M =
0 13 21 -20 0 12 15
0 2 1 -13 6 3 -1
-1 -24 -10 15 -12 27 14
0 7 -5 8 1 -21 17
-1 9 6 9 -18 20 0
0 1 2 -2 -4 5 2
0 2 7 49 -16 1 -20
M[0][0] -> 0
M[0][1] -> 13
M[1][2] -> 1
M[2][4] -> -12
M[:, 3] -> [-20, -13, 15, 8, 9, -2, 49]
M[2][1] -> -24
M[6] -> [0, 2, 7, 49, -16, 1, -20]
M[2] -> [-1, -24, -10, 15, -12, 27, 14]
M[1] -> [0, 2, 1, -13, 6, 3, -1]
M[4][6] -> 0
M[2][0] -> -1
M[:, 2] -> [21, 1, -10, -5, 6, 2, 7]
M[2][5] -> 27
M[0][5] -> 12
M[4] -> [-1, 9, 6, 9, -18, 20, 0]
M[5] -> [0, 1, 2, -2, -4, 5, 2]
M[:, 0] -> [0, 0, -1, 0, -1, 0, 0]
M[6][2] -> 7

A = array([5, 3, 7, 3, 8, 4, 3, 0, 1, 5])
A[-10]	5
A[7]	0
A[-6]	8
A[2]	7

m = [ -4 -11 -50  30 -28  -3  18 -25  -2  -9   2  -7 -25 -27 -12 -10]
m[0]	-4
m[8]	-2
m[2]	-50
m[11]	-7
m[4]	-28
m[3]	30
m[5]	-3
m[1]	-11

X = [-1.884, -0.325, 1.750, -0.916, 0.588, -0.955, -1.558, -1.530]
X[-8] => -1.884
X[-1] => -1.530
X[-5] => -0.916
X[-4] => 0.588

x = [ 895  972 -626  992 -757]
x[-5] -> 895
x[3] -> 992

B = 11 4 -8 -48 -16 -39 -19 8 33 -2 8 -12 -22 34 -1
B[0] = 11
B[10] = 8
B[11] = -12
B[9] = -2
B[13] = 34
B[8] = 33

grid =
[[ 30  17  28  32   9]
 [ -8  16  -8  -3 -32]
 [ 15  38  16  19 -15]
 [-18 -50 -19 -26  13]
 [ 11  33  12  16 -21]
 [-13 -48 -14 -20  16]
 [ 25   3  22  21  31]
 [-24 -37 -19 -28   7]
 [ -6 -39  -8 -12  22]
 [ 28  13  31  32  13]]
grid[0,0] = 30
grid[1,4] = -32
grid[8,2] = -8
grid[6,2] = 22
grid[1,2] = -8
grid[2] = [15, 38, 16, 19, -15]
grid[1,3] = -3
grid[8,1] = -39
grid[5,4] = 16
grid[5,3] = -20
grid[0,4] = 9
grid[7,4] = 7
grid[7,3] = -28
grid[:, 2] = [28, -8, 16, -19, 12, -14, 22, -19, -8, 31]
grid[5] = [-13, -48, -14, -20, 16]
grid[8] = [-6, -39, -8, -12, 22]
grid[0,3] = 32
grid[7,2] = -19
grid[4,3] = 16
grid[4] = [11, 33, 12, 16, -21]
grid[4,4] = -21
grid[2,1] = 38
grid[3,2] = -19
grid[3,3] = -26
grid[:, 3] = [32, -3, 19, -26, 16, -20, 21, -28, -12, 32]
grid[1,0] = -8

a = [-18  24   1 -36  33  12 -17  54 -47 -15 -13]
a[0]	-18
a[5]	12
a[4]	33
a[9]	-15

W =
[[ 0.11 -0.13  0.08  0.01 -0.12 -0.09 -0.12 -0.06 -0.02]
 [-0.04  0.24 -0.20 -0.12  0.09  0.25  0.07 -0.03 -0.08]
 [ 0.01 -0.19  0.21  0.15 -0.03 -0.22 -0.02  0.08  0.11]
 [-0.01 -0.14  0.18  0.14  0.00 -0.18  0.01  0.09  0.11]
 [-0.09  0.12 -0.05  0.01  0.12  0.09  0.12  0.07  0.04]
 [-0.05  0.25 -0.21 -0.12  0.11  0.26  0.09 -0.02 -0.07]
 [-0.09  0.12 -0.05  0.01  0.12  0.09  0.12  0.08  0.04]
 [-0.09  0.16 -0.09 -0.01  0.13  0.13  0.13  0.06  0.02]]
Indices start at 0.
(0, 0): 0.11
(7, 3): -0.01
(4, 0): -0.09
(6, 6): 0.12
(6, 1): 0.12
(4, 1): 0.12
(6, 5): 0.09
(4, 8): 0.04
(7, 1): 0.16
(6, 2): -0.05
(4, 6): 0.12
(5, 4): 0.11
(2, 7): 0.08
(7, 2): -0.09
(7, 0): -0.09
(0, 5): -0.09
(3, 1): -0.14
(2, 8): 0.11
(5, 0): -0.05
(7, 5): 0.13
(4, 2): -0.05
(1, 4): 0.09
(2, 6): -0.02
(0, 6): -0.12
(1, 3): -0.12
(3, 4): 0.00
(2, 4): -0.03
(4, 5): 0.09
(0, 8): -0.02
(5, 8): -0.07
(1, 2): -0.20
(6, 8): 0.04
